Below are the code and all the weights of a small trained network. Each question names an input and a target symbol and asks about switching units off, where a switched-off unit gives its printed mean instead of its output.

import numpy as np


def w(rows, s, z=0):
    codes = np.array(rows[::2]) - 128.0
    scale = np.full(codes.shape[1], s)
    scale[-1] = z or s
    return codes * scale


def norm(h):
    return h / np.sqrt((h * h).mean(-1, keepdims=True) + 1e-5)


def softmax(a):
    e = np.exp(a - a.max(-1, keepdims=True))
    return e / e.sum(-1, keepdims=True)


def log_softmax(a):
    a = a - a.max(-1, keepdims=True)
    return a - np.log(np.exp(a).sum(-1, keepdims=True))


def net(x, mask):
    ids = ['αβγδεζηθλμξστφψω'.index(c) for c in x.split()]
    T = len(ids)
    res = E[ids] + P[:T]
    u = 0
    for l in range(3):
        r = norm(res)
        for j in range(2):
            rows = slice(3 * j, 3 * j + 3)
            q, k, v = (r @ M[l][rows].T for M in (Q, K, V))
            z = softmax(np.where(np.tri(T) > 0, q @ k.T / 3**0.5, -1e9)) @ v
            o = O[l][rows]
            res = res + np.where(mask[u + j], z, o[:, -1]) @ o[:, :-1]
        u += 2
    return log_softmax(norm(res)[-1] @ U[:, :-1].T + U[:, -1])


Q, K, V, O = {}, {}, {}, {}
E = w([
[180,85,170,152,107,110,119,222],'α',
[59,124,176,46,146,121,202,136],'β',
[202,207,171,139,105,146,112,180],'γ',
[226,126,129,143,116,135,107,208],'δ',
[39,120,72,110,121,121,91,150],'ε',
[215,161,157,130,24,160,145,189],'ζ',
[55,168,113,110,60,174,123,59],'η',
[63,106,109,81,164,106,162,204],'θ',
[31,126,83,100,142,115,98,178],'λ',
[25,92,87,107,147,117,90,157],'μ',
[158,120,231,173,148,157,72,134],'ξ',
[51,95,138,86,67,155,149,47],'σ',
[253,146,193,139,83,101,119,166],'τ',
[171,157,101,106,179,44,88,81],'φ',
[177,152,159,168,99,173,91,179],'ψ',
[119,150,160,180,84,150,53,104],'ω',
],0.016)
P = w([
[149,116,160,10,110,164,2,149],'0',
[135,101,134,52,100,124,40,172],'1',
[136,115,135,84,85,113,77,169],'2',
[126,115,138,108,85,106,99,166],'3',
[111,115,145,127,84,104,116,162],'4',
[102,114,150,147,83,105,135,160],'5',
[78,121,157,170,92,97,144,157],'6',
[74,115,160,186,86,104,165,159],'7',
],0.013)
Q[0] = w([
[105,92,102,109,128,187,176,136],'0.h1',
[93,125,114,158,129,166,100,130],'0.h1',
[87,124,199,142,57,5,117,118],'0.h1',
[59,121,186,77,112,100,124,163],'0.h2',
[155,125,166,160,174,154,104,138],'0.h2',
[170,149,143,125,201,119,124,125],'0.h2',
],0.012)
K[0] = w([
[74,173,138,113,129,166,155,120],'0.h1',
[135,139,170,102,154,125,178,131],'0.h1',
[128,138,100,250,150,79,187,124],'0.h1',
[148,145,108,209,126,140,178,87],'0.h2',
[142,97,128,86,78,168,95,113],'0.h2',
[148,123,118,67,103,129,84,107],'0.h2',
],0.013)
V[0] = w([
[171,73,80,198,226,114,55,152],'0.h1',
[125,188,220,64,208,89,81,212],'0.h1',
[99,120,5,146,145,141,80,167],'0.h1',
[159,92,21,114,128,62,133,69],'0.h2',
[146,148,100,81,201,111,167,150],'0.h2',
[178,186,154,162,120,111,70,2],'0.h2',
],0.0078)
O[0] = w([
[178,131,185,116,101,159,210,139,133],'0.h1',
[136,87,74,147,53,179,78,71,254],'0.h1',
[151,186,181,83,131,151,221,55,115],'0.h1',
[70,12,178,150,231,144,124,188,98],'0.h2',
[72,152,65,255,135,116,97,62,80],'0.h2',
[143,149,71,171,134,129,191,204,143],'0.h2',
],0.01,0.0079)
Q[1] = w([
[116,96,147,249,137,183,155,99],'1.h1',
[92,120,173,83,143,48,142,113],'1.h1',
[150,127,76,101,117,142,102,93],'1.h1',
[3,76,65,121,102,92,154,126],'1.h2',
[177,173,166,77,197,101,93,110],'1.h2',
[145,108,90,199,184,92,176,110],'1.h2',
],0.011)
K[1] = w([
[160,105,114,75,196,160,88,131],'1.h1',
[91,148,132,143,152,125,116,122],'1.h1',
[143,117,105,89,156,93,151,108],'1.h1',
[79,156,155,134,141,57,163,185],'1.h2',
[166,112,65,32,170,113,62,98],'1.h2',
[159,128,32,161,250,103,173,68],'1.h2',
],0.013)
V[1] = w([
[87,47,143,160,93,42,203,158],'1.h1',
[179,52,103,66,146,53,151,125],'1.h1',
[87,147,98,103,79,62,160,106],'1.h1',
[101,141,254,146,154,144,110,142],'1.h2',
[210,75,121,183,130,72,139,127],'1.h2',
[81,145,108,151,139,158,195,210],'1.h2',
],0.008)
O[1] = w([
[121,227,179,84,123,195,45,147,36],'1.h1',
[116,175,65,181,63,206,58,152,193],'1.h1',
[161,170,120,179,193,130,114,162,167],'1.h1',
[254,101,65,89,159,66,143,141,58],'1.h2',
[90,146,206,5,73,43,112,87,128],'1.h2',
[142,27,59,132,198,77,115,25,2],'1.h2',
],0.0074,0.006)
Q[2] = w([
[248,80,115,160,179,209,98,108],'2.h1',
[149,166,117,177,86,136,142,16],'2.h1',
[119,40,149,217,91,98,128,98],'2.h1',
[51,77,57,112,115,140,130,104],'2.h2',
[43,135,159,119,124,140,167,148],'2.h2',
[139,131,118,198,61,58,131,237],'2.h2',
],0.011)
K[2] = w([
[135,94,100,108,110,254,96,103],'2.h1',
[136,124,121,80,106,140,83,74],'2.h1',
[179,110,160,171,108,96,72,60],'2.h1',
[72,96,108,170,135,96,145,63],'2.h2',
[87,179,153,121,149,133,146,135],'2.h2',
[133,133,186,192,86,79,177,196],'2.h2',
],0.014)
V[2] = w([
[149,72,132,228,177,129,127,159],'2.h1',
[100,105,33,138,118,119,120,108],'2.h1',
[141,121,132,183,117,159,130,158],'2.h1',
[83,158,59,2,120,145,152,106],'2.h2',
[162,153,100,145,168,113,153,181],'2.h2',
[60,190,117,110,140,186,126,102],'2.h2',
],0.0088)
O[2] = w([
[103,179,150,139,100,86,136,127,1],'2.h1',
[244,156,120,133,117,85,143,131,146],'2.h1',
[103,155,197,119,95,142,131,125,157],'2.h1',
[98,157,188,168,184,52,165,124,144],'2.h2',
[70,99,152,122,57,138,93,93,42],'2.h2',
[96,115,144,109,190,99,164,66,137],'2.h2',
],0.011,0.0078)
U = w([
[77,45,61,192,133,201,185,156,117],'α',
[103,62,171,12,94,109,128,65,156],'β',
[162,127,172,129,173,175,180,125,169],'γ',
[169,122,135,187,137,37,190,155,232],'δ',
[101,161,39,113,75,112,165,96,72],'ε',
[163,119,168,111,175,186,170,116,141],'ζ',
[141,183,130,144,231,148,70,240,98],'η',
[113,135,82,169,129,132,23,58,103],'θ',
[110,136,109,95,150,147,135,161,103],'λ',
[110,129,138,110,146,181,149,119,105],'μ',
[118,114,82,57,138,154,240,237,2],'ξ',
[158,127,156,131,159,167,164,79,187],'σ',
[43,143,218,168,66,178,119,219,71],'τ',
[154,116,156,135,138,184,109,3,157],'φ',
[122,155,64,48,124,172,181,130,58],'ψ',
[235,136,88,112,70,175,118,152,184],'ω',
],0.0083,0.0047)

Each question gives the input, a string of symbols that net reads in full, and the target symbol t.
The units are the heads (3 rows each of Q, K, V and O). Each row of codes is followed by its name. A weight is (code - 128) times the scale printed after its matrix; where a second scale follows, it is the last column's (O and U).
mask holds one flag per head, layer by layer. A switched-off head (its flag False) gives its mean, the last column of its rows in O, instead of its output. The means were averaged over made-up inputs and are rounded, as every weight is.
A unit's drop is (log p(t) with every unit on - log p(t) with that unit switched off) / (log p(t) with every unit on - log p(t) with every unit switched off).
The circuit of an input: a set's keep is (log p(t) with only the set's units on - log p(t) with every unit switched off) / (log p(t) with every unit on - log p(t) with every unit switched off). Starting from all 6 units, units are removed one at a time, each time the one whose removal leaves the highest keep (on an exact tie, the one counted first), for as long as the keep stays at least 0.8.
circuit, biggest first: the units of the circuit, biggest drop first
unit that matters most: the unit with the biggest drop
which heads matter: for each layer, one digit per head in row order, 1 if its drop is at least 0.15 and else 0, layers parted by /
input α β λ ζ β φ α β, target β: unit that matters most : 0.h2
input φ ω φ η η σ, target δ: circuit, biggest first : [0.h1; 2.h1; 1.h2]
input φ ξ δ ξ σ, target ω: circuit, biggest first : [0.h2; 2.h1; 0.h1]
input ε μ β γ σ, target ε: which heads matter : 11 / 01 / 01
input η ζ θ δ α τ β η, target θ: which heads matter : 10 / 00 / 00
input φ σ ψ σ σ λ, target η: which heads matter : 01 / 11 / 00
input ω φ θ, target α: circuit, biggest first : [1.h2; 0.h2]
input ψ θ φ β, target α: which heads matter : 01 / 01 / 00
input ψ β γ ξ β, target ω: circuit, biggest first : [0.h2; 0.h1]
input ξ γ φ ζ ζ φ α ω, target ω: circuit, biggest first : [2.h2; 1.h2]
input θ γ θ ξ η ω ω ε, target ξ: circuit, biggest first : [0.h2; 0.h1]
input σ φ η, target α: circuit, biggest first : [1.h2; 0.h2]
input φ γ λ φ φ φ, target δ: circuit, biggest first : [0.h2; 2.h1]
input σ σ λ, target η: which heads matter : 01 / 01 / 11
input φ α ξ φ θ φ, target β: which heads matter : 11 / 01 / 00
input σ μ τ α μ, target β: circuit, biggest first : [0.h2; 1.h2]
input ξ η φ φ α α σ ε, target η: circuit, biggest first : [0.h1; 1.h1]
input φ φ α η η σ, target δ: which heads matter : 10 / 01 / 10
input ω φ σ σ γ β β, target θ: circuit, biggest first : [0.h1; 0.h2]
input ξ φ β σ, target θ: which heads matter : 11 / 00 / 00
input μ φ λ β φ ψ ξ, target ω: which heads matter : 00 / 00 / 01
input φ α η β, target δ: unit that matters most : 0.h1
